Here is a tiny trained network, its code and every weight. The questions are about switching its units off for an input and a target symbol, where a switched-off unit gives its printed mean instead of its output.

import numpy as np


def w(rows, s, z=0):
    codes = np.array(rows[::2]) - 128.0
    scale = np.full(codes.shape[1], s)
    scale[-1] = z or s
    return codes * scale


def norm(h):
    return h / np.sqrt((h * h).mean(-1, keepdims=True) + 1e-5)


def f(y):
    return np.maximum(y, 0)


def softmax(a):
    e = np.exp(a - a.max(-1, keepdims=True))
    return e / e.sum(-1, keepdims=True)


def log_softmax(a):
    a = a - a.max(-1, keepdims=True)
    return a - np.log(np.exp(a).sum(-1, keepdims=True))


def net(x, mask):
    ids = ['αβδηθλμπστω'.index(c) for c in x.split()]
    T = len(ids)
    res = E[ids] + P[:T]
    u = 0
    for l in range(3):
        r = norm(res)
        for j in range(2):
            rows = slice(2 * j, 2 * j + 2)
            q, k, v = (r @ M[l][rows].T for M in (Q, K, V))
            z = softmax(np.where(np.tri(T) > 0, q @ k.T / 2**0.5, -1e9)) @ v
            o = O[l][rows]
            res = res + np.where(mask[u + j], z, o[:, -1]) @ o[:, :-1]
        u += 2
        y = f(norm(res) @ A[l][:, :-1].T + A[l][:, -1])
        res = res + np.where(mask[u : u + 4], y, B[l][:, -1]) @ B[l][:, :-1]
        u += 4
    return log_softmax(norm(res)[-1] @ U[:, :-1].T + U[:, -1])


Q, K, V, O, A, B = {}, {}, {}, {}, {}, {}
E = w([
[159,180,185,46,143,45,114,66,113],'α',
[170,135,95,104,105,66,52,232,117],'β',
[108,81,118,184,193,128,39,41,80],'δ',
[146,88,117,56,54,193,194,80,90],'η',
[44,229,140,149,138,132,181,163,89],'θ',
[211,225,72,158,106,154,97,53,143],'λ',
[63,212,121,70,75,214,7,66,113],'μ',
[97,122,41,120,2,52,128,81,165],'π',
[179,221,249,177,34,159,136,103,162],'σ',
[76,75,116,161,142,134,95,114,199],'τ',
[139,58,167,157,3,141,90,118,38],'ω',
],0.02)
P = w([
[96,55,60,89,203,157,176,159,182],'0',
[69,184,85,156,27,138,134,68,80],'1',
[79,175,90,154,22,133,113,74,90],'2',
[73,182,72,146,17,134,114,77,82],'3',
[96,193,87,152,1,117,126,78,97],'4',
[82,189,82,159,14,131,115,92,85],'5',
[93,187,80,154,5,132,99,95,91],'6',
],0.0092)
Q[0] = w([
[100,223,50,165,1,111,63,84,48],'0.h0',
[129,110,76,151,17,19,112,72,99],'0.h0',
[147,150,64,174,88,99,72,107,117],'0.h1',
[68,169,132,114,54,190,105,19,89],'0.h1',
],0.009)
K[0] = w([
[151,91,101,37,203,180,154,174,245],'0.h0',
[139,71,152,90,214,135,131,151,134],'0.h0',
[119,146,153,97,166,136,121,162,185],'0.h1',
[104,138,133,78,194,196,185,82,172],'0.h1',
],0.011)
V[0] = w([
[2,110,236,103,165,132,176,197,90],'0.h0',
[105,113,118,152,81,41,205,146,136],'0.h0',
[154,91,200,104,162,74,106,140,81],'0.h1',
[131,168,30,100,158,77,156,101,131],'0.h1',
],0.0076)
O[0] = w([
[144,165,254,47,181,171,104,183,184,127],'0.h0',
[69,23,121,181,173,147,151,171,163,49],'0.h0',
[185,106,119,70,170,155,84,207,122,2],'0.h1',
[171,119,119,161,22,84,91,123,162,188],'0.h1',
],0.0084,0.0051)
A[0] = w([
[179,186,248,253,203,139,19,113,83,39],'0.n0',
[127,192,113,243,236,58,16,214,27,162],'0.n1',
[223,196,34,188,119,114,189,60,131,84],'0.n2',
[158,39,250,204,187,205,208,125,107,1],'0.n3',
],0.0049,0.0064)
B[0] = w([
[94,71,89,200,134,120,140,83,92,154],'0.n0',
[198,183,87,110,119,119,229,76,71,197],'0.n1',
[119,106,106,154,101,148,152,84,182,251],'0.n2',
[254,173,116,174,151,93,77,187,47,130],'0.n3',
],0.0095,0.0027)
Q[1] = w([
[52,222,84,144,114,118,191,98,70],'1.h0',
[101,118,157,118,185,152,149,245,200],'1.h0',
[208,219,107,121,85,153,117,145,114],'1.h1',
[162,135,62,113,84,133,53,113,61],'1.h1',
],0.011)
K[1] = w([
[95,127,182,138,219,241,177,166,99],'1.h0',
[103,164,129,169,1,59,110,107,39],'1.h0',
[149,170,135,84,247,184,130,113,68],'1.h1',
[185,94,168,71,207,149,113,106,151],'1.h1',
],0.0085)
V[1] = w([
[62,77,222,20,1,155,28,223,218],'1.h0',
[9,58,34,63,107,144,109,121,24],'1.h0',
[113,9,252,181,156,63,85,176,202],'1.h1',
[224,13,102,121,209,87,28,76,159],'1.h1',
],0.0041)
O[1] = w([
[254,112,143,117,58,39,113,147,125,148],'1.h0',
[158,33,164,139,162,159,6,58,129,186],'1.h0',
[189,144,146,167,93,110,98,192,167,2],'1.h1',
[134,166,46,121,122,133,18,150,117,77],'1.h1',
],0.0076,0.0052)
A[1] = w([
[147,141,190,107,255,118,170,177,165,1],'1.n0',
[150,112,161,18,218,97,88,100,59,105],'1.n1',
[92,126,175,128,119,122,133,54,170,161],'1.n2',
[137,106,65,230,123,219,109,186,98,129],'1.n3',
],0.0076,0.0081)
B[1] = w([
[173,142,254,98,136,165,158,124,107,131],'1.n0',
[139,176,163,131,94,140,71,40,95,149],'1.n1',
[149,90,204,63,90,146,140,92,189,254],'1.n2',
[132,154,117,179,83,172,162,87,139,152],'1.n3',
],0.0099,0.0079)
Q[2] = w([
[154,216,133,66,95,85,157,75,80],'2.h0',
[130,126,61,157,246,158,209,171,167],'2.h0',
[172,102,150,65,230,138,153,211,189],'2.h1',
[100,74,83,164,165,125,159,135,126],'2.h1',
],0.011)
K[2] = w([
[163,139,67,4,254,169,148,140,127],'2.h0',
[65,220,132,146,5,25,140,73,104],'2.h0',
[28,208,109,194,19,89,122,31,20],'2.h1',
[99,139,91,215,74,60,159,143,179],'2.h1',
],0.0089)
V[2] = w([
[175,147,135,188,255,204,146,183,101],'2.h0',
[99,80,127,86,201,114,132,173,223],'2.h0',
[176,60,212,62,200,188,165,125,128],'2.h1',
[214,107,100,71,131,178,132,177,129],'2.h1',
],0.0085)
O[2] = w([
[104,147,149,150,1,157,133,99,103,5],'2.h0',
[146,178,51,169,117,168,147,61,165,95],'2.h0',
[98,127,86,215,145,111,115,91,69,145],'2.h1',
[143,89,67,125,125,161,207,103,34,114],'2.h1',
],0.011)
A[2] = w([
[1,138,101,165,140,98,123,177,109,152],'2.n0',
[89,113,224,169,179,237,108,113,28,2],'2.n1',
[133,141,189,82,247,217,93,133,124,54],'2.n2',
[148,91,145,105,64,230,93,61,185,125],'2.n3',
],0.0076,0.01)
B[2] = w([
[130,134,115,147,171,115,106,194,131,158],'2.n0',
[55,141,131,181,55,96,125,124,151,133],'2.n1',
[58,151,121,168,2,93,94,84,103,139],'2.n2',
[160,105,117,131,180,172,144,201,127,254],'2.n3',
],0.012,0.0077)
U = w([
[205,132,61,99,173,98,93,235,90,253],'α',
[133,41,87,11,151,210,237,130,85,117],'β',
[49,150,106,55,132,226,26,129,137,97],'δ',
[110,55,85,186,239,131,114,42,56,113],'η',
[172,142,214,180,95,161,157,165,166,172],'θ',
[57,74,28,87,41,57,147,89,207,11],'λ',
[149,130,191,3,189,60,118,57,135,64],'μ',
[118,32,135,135,221,131,105,207,234,227],'π',
[44,176,114,132,189,118,212,169,113,211],'σ',
[205,194,39,147,169,192,165,59,213,69],'τ',
[125,19,176,170,70,128,74,167,47,90],'ω',
],0.0056,0.003)

Each question gives the input, a string of symbols that net reads in full, and the target symbol t.
The units are the heads (2 rows each of Q, K, V and O) and the neurons (one row each of A and B). Each row of codes is followed by its name. A weight is (code - 128) times the scale printed after its matrix; where a second scale follows, it is the last column's (O, A, B and U).
mask holds one flag per unit, layer by layer, with each layer's heads first. A switched-off unit (its flag False) gives its mean, the last column of its rows in O or B, instead of its output. The means were averaged over made-up inputs and are rounded, as every weight is.
A unit's drop is (log p(t) with every unit on - log p(t) with that unit switched off) / (log p(t) with every unit on - log p(t) with every unit switched off).
The circuit of an input: a set's keep is (log p(t) with only the set's units on - log p(t) with every unit switched off) / (log p(t) with every unit on - log p(t) with every unit switched off). Starting from the 12 units with the biggest drops (on a tie, the unit counted first), units are removed one at a time, each time the one whose removal leaves the highest keep (on an exact tie, the one counted first), for as long as the keep stays at least 0.8.
circuit, biggest first: the units of the circuit, biggest drop first
heads that matter: for each layer, one digit per head in row order, 1 if its drop is at least 0.15 and else 0, layers parted by /
drop of u: that unit's drop, to one decimal
input β α μ π, target β: circuit, biggest first => [2.h1; 0.h1]
input η π μ α, target η: heads that matter => 00 / 00 / 01
input θ ω λ λ, target θ: heads that matter => 10 / 01 / 00
input λ ω ω μ η, target λ: circuit, biggest first => [0.h0; 0.h1]
input η μ π η μ μ μ, target η: circuit, biggest first => [2.h1; 1.h0]
input σ π μ λ π π, target σ: heads that matter => 01 / 10 / 00
input μ η μ π, target μ: circuit, biggest first => [2.h0; 0.h0]
input λ δ μ α, target λ: heads that matter => 10 / 00 / 00
input δ σ μ β η μ λ, target δ: circuit, biggest first => [1.h0; 1.h1; 0.n1]
input τ τ σ π μ π π, target τ: circuit, biggest first => [2.h0]
input π η η, target π: circuit, biggest first => [0.h0; 2.h1; 2.h0]
input α η θ η, target α: circuit, biggest first => [0.h1; 1.h1; 1.n2]
input μ μ ω σ μ δ, target μ: circuit, biggest first => [0.h0; 2.h1]
input μ λ θ, target μ: circuit, biggest first => [0.h0; 2.h0; 2.n3]
input δ σ η μ β, target δ: circuit, biggest first => [1.h0; 2.h0]
input μ λ μ μ η π σ, target μ: circuit, biggest first => [2.h0; 0.h0; 1.h1]
input δ π η, target δ: heads that matter => 00 / 11 / 00
input μ δ ω ω σ, target μ: heads that matter => 10 / 00 / 10
input λ π δ, target λ: heads that matter => 11 / 00 / 01
input τ τ τ σ, target τ: circuit, biggest first => [2.h0]
input μ τ σ η, target μ: heads that matter => 10 / 00 / 11
input θ α δ β α α, target θ: drop of 0.h0 => 0.5
input λ τ α μ, target λ: drop of 0.h1 => 0.4
input α λ λ μ π θ η, target α: drop of 2.n3 => 0.0
